Below is a small trained network, with its code and all its weights. Each question gives an input and a target symbol and asks what happens when units are switched off, that is, made to give their printed mean instead of their output.

import numpy as np


def w(rows, s, z=0):
    codes = np.array(rows[::2]) - 128.0
    scale = np.full(codes.shape[1], s)
    scale[-1] = z or s
    return codes * scale


def norm(h):
    return h / np.sqrt((h * h).mean(-1, keepdims=True) + 1e-5)


def f(y):
    return np.maximum(y, 0)


def softmax(a):
    e = np.exp(a - a.max(-1, keepdims=True))
    return e / e.sum(-1, keepdims=True)


def log_softmax(a):
    a = a - a.max(-1, keepdims=True)
    return a - np.log(np.exp(a).sum(-1, keepdims=True))


def net(x, mask):
    ids = ['αβδεζπφω'.index(c) for c in x.split()]
    T = len(ids)
    res = E[ids] + P[:T]
    u = 0
    for l in range(2):
        r = norm(res)
        for j in range(3):
            rows = slice(2 * j, 2 * j + 2)
            q, k, v = (r @ M[l][rows].T for M in (Q, K, V))
            z = softmax(np.where(np.tri(T) > 0, q @ k.T / 2**0.5, -1e9)) @ v
            o = O[l][rows]
            res = res + np.where(mask[u + j], z, o[:, -1]) @ o[:, :-1]
        u += 3
        y = f(norm(res) @ A[l][:, :-1].T + A[l][:, -1])
        res = res + np.where(mask[u : u + 8], y, B[l][:, -1]) @ B[l][:, :-1]
        u += 8
    return log_softmax(norm(res)[-1] @ U[:, :-1].T + U[:, -1])


Q, K, V, O, A, B = {}, {}, {}, {}, {}, {}
E = w([
[106,153,138,192],'α',
[143,169,130,141],'β',
[141,170,131,141],'δ',
[2,189,118,142],'ε',
[117,158,122,181],'ζ',
[189,122,89,116],'π',
[160,102,172,140],'φ',
[118,55,67,130],'ω',
],0.016)
P = w([
[178,209,229,211],'0',
[177,189,184,198],'1',
[185,169,160,175],'2',
[146,164,147,152],'3',
[121,157,139,136],'4',
[107,152,125,115],'5',
[98,154,114,86],'6',
[83,148,106,60],'7',
[79,125,103,24],'8',
[55,104,103,23],'9',
[21,93,115,2],'10',
],0.0058)
Q[0] = w([
[131,134,124,114],'0.h0',
[135,153,115,185],'0.h0',
[124,247,179,126],'0.h1',
[65,170,145,164],'0.h1',
[137,110,122,118],'0.h2',
[138,130,130,176],'0.h2',
],0.014)
K[0] = w([
[131,91,161,81],'0.h0',
[135,104,145,130],'0.h0',
[234,142,177,156],'0.h1',
[142,139,162,253],'0.h1',
[97,124,112,106],'0.h2',
[160,111,107,152],'0.h2',
],0.011)
V[0] = w([
[129,132,128,126],'0.h0',
[134,134,129,123],'0.h0',
[71,96,118,56],'0.h1',
[181,140,148,234],'0.h1',
[101,254,68,184],'0.h2',
[130,99,196,114],'0.h2',
],0.0049)
O[0] = w([
[132,125,123,127,130],'0.h0',
[131,120,121,125,138],'0.h0',
[191,3,84,193,6],'0.h1',
[82,247,170,63,248],'0.h1',
[73,30,78,96,194],'0.h2',
[123,180,142,99,83],'0.h2',
],0.0036,0.002)
A[0] = w([
[148,72,226,71,83],'0.n0',
[115,98,254,80,161],'0.n1',
[185,148,200,167,91],'0.n2',
[96,113,128,214,41],'0.n3',
[59,38,94,212,1],'0.n4',
[36,182,115,68,107],'0.n5',
[176,94,67,240,117],'0.n6',
[68,133,196,203,89],'0.n7',
],0.0079,0.0013)
B[0] = w([
[83,142,130,216,223],'0.n0',
[154,48,96,212,247],'0.n1',
[131,219,118,141,250],'0.n2',
[105,165,156,86,161],'0.n3',
[97,250,90,127,206],'0.n4',
[121,134,255,58,233],'0.n5',
[158,180,142,112,251],'0.n6',
[192,136,113,49,218],'0.n7',
],0.0094,0.0026)
Q[1] = w([
[197,102,12,76],'1.h0',
[213,174,161,166],'1.h0',
[222,183,98,51],'1.h1',
[51,178,99,8],'1.h1',
[194,178,64,159],'1.h2',
[166,166,252,146],'1.h2',
],0.017)
K[1] = w([
[196,246,159,146],'1.h0',
[129,135,6,207],'1.h0',
[181,88,45,64],'1.h1',
[51,23,129,51],'1.h1',
[194,208,34,151],'1.h2',
[129,38,24,108],'1.h2',
],0.014)
V[1] = w([
[97,117,187,223],'1.h0',
[66,108,65,165],'1.h0',
[129,101,51,96],'1.h1',
[11,161,25,179],'1.h1',
[105,151,74,183],'1.h2',
[221,79,90,143],'1.h2',
],0.011)
O[1] = w([
[94,121,212,194,96],'1.h0',
[108,195,118,200,2],'1.h0',
[162,172,82,163,167],'1.h1',
[87,255,141,57,56],'1.h1',
[153,120,74,148,155],'1.h2',
[229,158,154,129,134],'1.h2',
],0.008,0.0049)
A[1] = w([
[64,82,123,97,170],'1.n0',
[121,204,163,223,112],'1.n1',
[203,90,89,112,84],'1.n2',
[209,87,85,106,114],'1.n3',
[103,114,137,236,111],'1.n4',
[94,99,66,107,166],'1.n5',
[104,254,41,153,8],'1.n6',
[126,60,162,124,101],'1.n7',
],0.016,0.0018)
B[1] = w([
[160,69,107,162,146],'1.n0',
[112,140,131,236,171],'1.n1',
[143,147,171,65,233],'1.n2',
[150,170,177,76,246],'1.n3',
[124,187,213,162,172],'1.n4',
[122,174,168,151,164],'1.n5',
[69,166,3,104,179],'1.n6',
[141,171,77,136,150],'1.n7',
],0.025,0.012)
U = w([
[154,67,124,147,80],'α',
[168,110,106,144,1],'β',
[175,99,102,148,35],'δ',
[10,55,181,98,92],'ε',
[147,36,121,131,145],'ζ',
[182,177,194,47,174],'π',
[113,168,191,238,212],'φ',
[59,189,45,118,190],'ω',
],0.012,0.0024)

Each question gives the input, a string of symbols that net reads in full, and the target symbol t.
The units are the heads (2 rows each of Q, K, V and O) and the neurons (one row each of A and B). Each row of codes is followed by its name. A weight is (code - 128) times the scale printed after its matrix; where a second scale follows, it is the last column's (O, A, B and U).
mask holds one flag per unit, layer by layer, with each layer's heads first. A switched-off unit (its flag False) gives its mean, the last column of its rows in O or B, instead of its output. The means were averaged over made-up inputs and are rounded, as every weight is.
A unit's drop is (log p(t) with every unit on - log p(t) with that unit switched off) / (log p(t) with every unit on - log p(t) with every unit switched off).
The circuit of an input: a set's keep is (log p(t) with only the set's units on - log p(t) with every unit switched off) / (log p(t) with every unit on - log p(t) with every unit switched off). Starting from the 12 units with the biggest drops (on a tie, the unit counted first), units are removed one at a time, each time the one whose removal leaves the highest keep (on an exact tie, the one counted first), for as long as the keep stays at least 0.8.
circuit, biggest first: the units of the circuit, biggest drop first
most important unit: the unit with the biggest drop
top k neurons: the k neurons with the biggest drops, biggest first
top k neurons in layer l: the k neurons of layer l with the biggest drops, biggest first
heads that matter: for each layer, one digit per head in row order, 1 if its drop is at least 0.15 and else 0, layers parted by /
drop when u is switched off: that unit's drop, to one decimal
input π ω α, target ω: most important unit => 1.n6
input β π ε φ ζ β, target φ: top 3 neurons in layer 0 => [0.n1; 0.n5; 0.n0]
input δ ε ε ζ, target ζ: heads that matter => 010 / 001
input φ π π ζ π φ, target φ: top 2 neurons in layer 0 => [0.n1; 0.n0]
input π ω π α π ζ ω α ζ δ, target ζ: heads that matter => 011 / 000
input π π β φ α π π φ ω δ β, target ω: heads that matter => 000 / 110
input π φ π φ π ζ α α, target ζ: heads that matter => 011 / 010
input α ε π π π δ π φ π δ, target φ: circuit, biggest first => [0.n1; 1.h0; 1.n1]
input π δ β π π α φ ω δ, target ω: heads that matter => 000 / 000
input α π α φ ω φ ζ ε φ π ζ, target φ: top 3 neurons => [0.n5; 0.n4; 0.n1]
input π π π α φ ζ ε, target ε: top 2 neurons => [0.n5; 1.n3]
input π π π α ε α α, target ε: top 4 neurons in layer 0 => [0.n5; 0.n1; 0.n3; 0.n6]
input ω π δ ζ δ, target ζ: heads that matter => 011 / 011
input α α φ π ω ζ ε ω ζ α, target ω: top neuron in layer 0 => [0.n7]
input π ω φ π α, target φ: top 2 neurons in layer 0 => [0.n6; 0.n1]
input φ ω φ π π π δ π π φ β, target φ: top 2 neurons => [0.n5; 0.n1]
input π ζ ε ω ε π π π π φ ζ, target φ: top 2 neurons in layer 0 => [0.n5; 0.n4]
input π ω φ φ α, target φ: heads that matter => 010 / 100
input π φ ω ω φ φ ε, target ε: top 3 neurons in layer 0 => [0.n5; 0.n2; 0.n4]
input φ δ ω π δ, target ω: most important unit => 1.h0
input α α ζ, target ζ: top 2 neurons => [1.n0; 0.n7]
input β β ω π β, target ω: top 2 neurons in layer 0 => [0.n7; 0.n5]
input ε π π δ π φ α φ π ω, target ω: drop when 1.h1 is switched off => 2.3
